Below are the code and all the weights of a small trained network. Each question names an input and a class and asks about switching units off, where a switched-off unit gives its printed mean instead of its output.

import numpy as np


def w(rows, s, z=0):
    codes = np.array(rows[::2]) - 128.0
    scale = np.full(codes.shape[1], s)
    scale[-1] = z or s
    return codes * scale


def f(y):
    return y / 2 * (1 + np.tanh(0.7978845608 * (y + 0.044715 * y**3)))


def log_softmax(a):
    a = a - a.max(-1, keepdims=True)
    return a - np.log(np.exp(a).sum(-1, keepdims=True))


def net(x, mask):
    res = np.array(x, float).reshape(1, 3) / 4 @ E
    y = f(res @ A[0][:, :-1].T + A[0][:, -1])
    res = res + np.where(mask, y, B[0][:, -1]) @ B[0][:, :-1]
    return log_softmax(res[-1] @ U[:, :-1].T + U[:, -1])


A, B = {}, {}
E = w([
[136,133,101,26,204,61,42,135],'x0',
[201,22,181,152,211,37,187,121],'x1',
[37,64,85,153,199,171,125,8],'x2',
],0.013)
A[0] = w([
[110,119,129,10,156,60,36,114,185],'N1',
[156,242,128,112,50,179,71,225,238],'N2',
[65,156,115,154,102,161,175,95,187],'N3',
[140,108,148,155,84,199,178,101,246],'N4',
[91,145,132,78,153,102,76,111,132],'N5',
[58,167,106,141,150,172,97,68,135],'N6',
[70,197,109,63,144,156,122,107,146],'N7',
[128,4,153,109,126,86,163,139,162],'N8',
[109,130,109,42,193,111,96,176,165],'N9',
[226,134,181,106,147,104,191,182,186],'N10',
[76,143,97,84,119,144,110,58,104],'N11',
[78,135,91,130,111,158,100,59,127],'N12',
[105,94,178,224,48,125,175,132,244],'N13',
[144,115,176,181,98,176,167,126,254],'N14',
[37,115,80,139,170,220,79,66,164],'N15',
[134,29,144,186,207,124,127,8,31],'N16',
[222,115,199,133,127,72,148,169,110],'N17',
],0.012,0.0075)
B[0] = w([
[189,153,125,41,87,110,3,113,232],'N1',
[116,181,21,141,205,7,146,58,254],'N2',
[72,96,69,113,126,179,167,149,187],'N3',
[70,137,106,168,169,140,195,164,193],'N4',
[173,148,123,127,123,151,80,82,178],'N5',
[124,102,147,128,94,178,106,135,200],'N6',
[130,133,130,140,104,151,98,65,193],'N7',
[152,115,156,117,187,70,147,131,191],'N8',
[198,137,189,38,110,144,70,146,198],'N9',
[161,76,183,161,155,118,166,178,204],'N10',
[146,152,193,147,102,191,87,113,184],'N11',
[127,93,99,159,90,175,104,153,189],'N12',
[83,136,146,223,107,109,161,132,209],'N13',
[80,121,164,217,112,102,205,144,192],'N14',
[120,127,126,150,51,192,123,134,238],'N15',
[122,220,35,104,153,3,135,61,213],'N16',
[147,72,191,112,102,205,130,180,196],'N17',
],0.011,0.025)
U = w([
[52,182,69,148,174,17,182,112,253],'0',
[240,160,52,74,124,11,76,77,141],'1',
[80,68,103,152,61,201,160,167,115],'2',
[185,121,177,107,41,189,47,106,38],'3',
[154,42,245,197,94,106,163,198,145],'4',
[223,62,221,15,132,128,103,254,50],'5',
],0.0097,0.0024)

Each question gives the input, the list of numbers given to net, and the class t.
The units are the neurons (one row each of A and B). Each row of codes is followed by its name. A weight is (code - 128) times the scale printed after its matrix; where a second scale follows, it is the last column's (A, B and U).
mask holds one flag per neuron, in row order. A switched-off neuron (its flag False) gives its mean, the last column of its row in B, instead of its output. The means were averaged over made-up inputs and are rounded, as every weight is.
A unit's drop is (log p(t) with every unit on - log p(t) with that unit switched off) / (log p(t) with every unit on - log p(t) with every unit switched off).
The circuit of an input: a set's keep is (log p(t) with only the set's units on - log p(t) with every unit switched off) / (log p(t) with every unit on - log p(t) with every unit switched off). Starting from the 12 units with the biggest drops (on a tie, the unit counted first), units are removed one at a time, each time the one whose removal leaves the highest keep (on an exact tie, the one counted first), for as long as the keep stays at least 0.8.
units of the circuit, in order: the units of the circuit, biggest drop first
unit that matters most: the unit with the biggest drop
k most important neurons: the k neurons with the biggest drops, biggest first
drop of u: that unit's drop, to one decimal
input [-7,6,3], class 0: unit that matters most : N16
input [8,6,0], class 5: 2 most important neurons : N2, N17
input [-3,1,-8], class 4: 2 most important neurons : N17, N10
input [5,7,0], class 5: 3 most important neurons : N2, N17, N10
input [0,-8,1], class 2: 4 most important neurons : N16, N1, N15, N3
input [-7,1,-2], class 4: 2 most important neurons : N16, N2
input [0,-1,8], class 2: 3 most important neurons : N1, N9, N3
input [1,-2,1], class 3: 2 most important neurons : N16, N2
input [-6,1,-8], class 4: 3 most important neurons : N17, N10, N16
input [-7,-2,1], class 2: 4 most important neurons : N16, N2, N3, N8
input [0,-4,3], class 2: 2 most important neurons : N1, N9
input [-5,0,7], class 2: 2 most important neurons : N2, N15
input [0,-7,8], class 2: 3 most important neurons : N3, N1, N9
input [0,4,0], class 4: units of the circuit, in order : N2
input [1,-2,6], class 3: drop of N8 : 0.0
input [2,1,-4], class 5: drop of N16 : 0.6
input [-6,-1,6], class 2: drop of N2 : 1.0
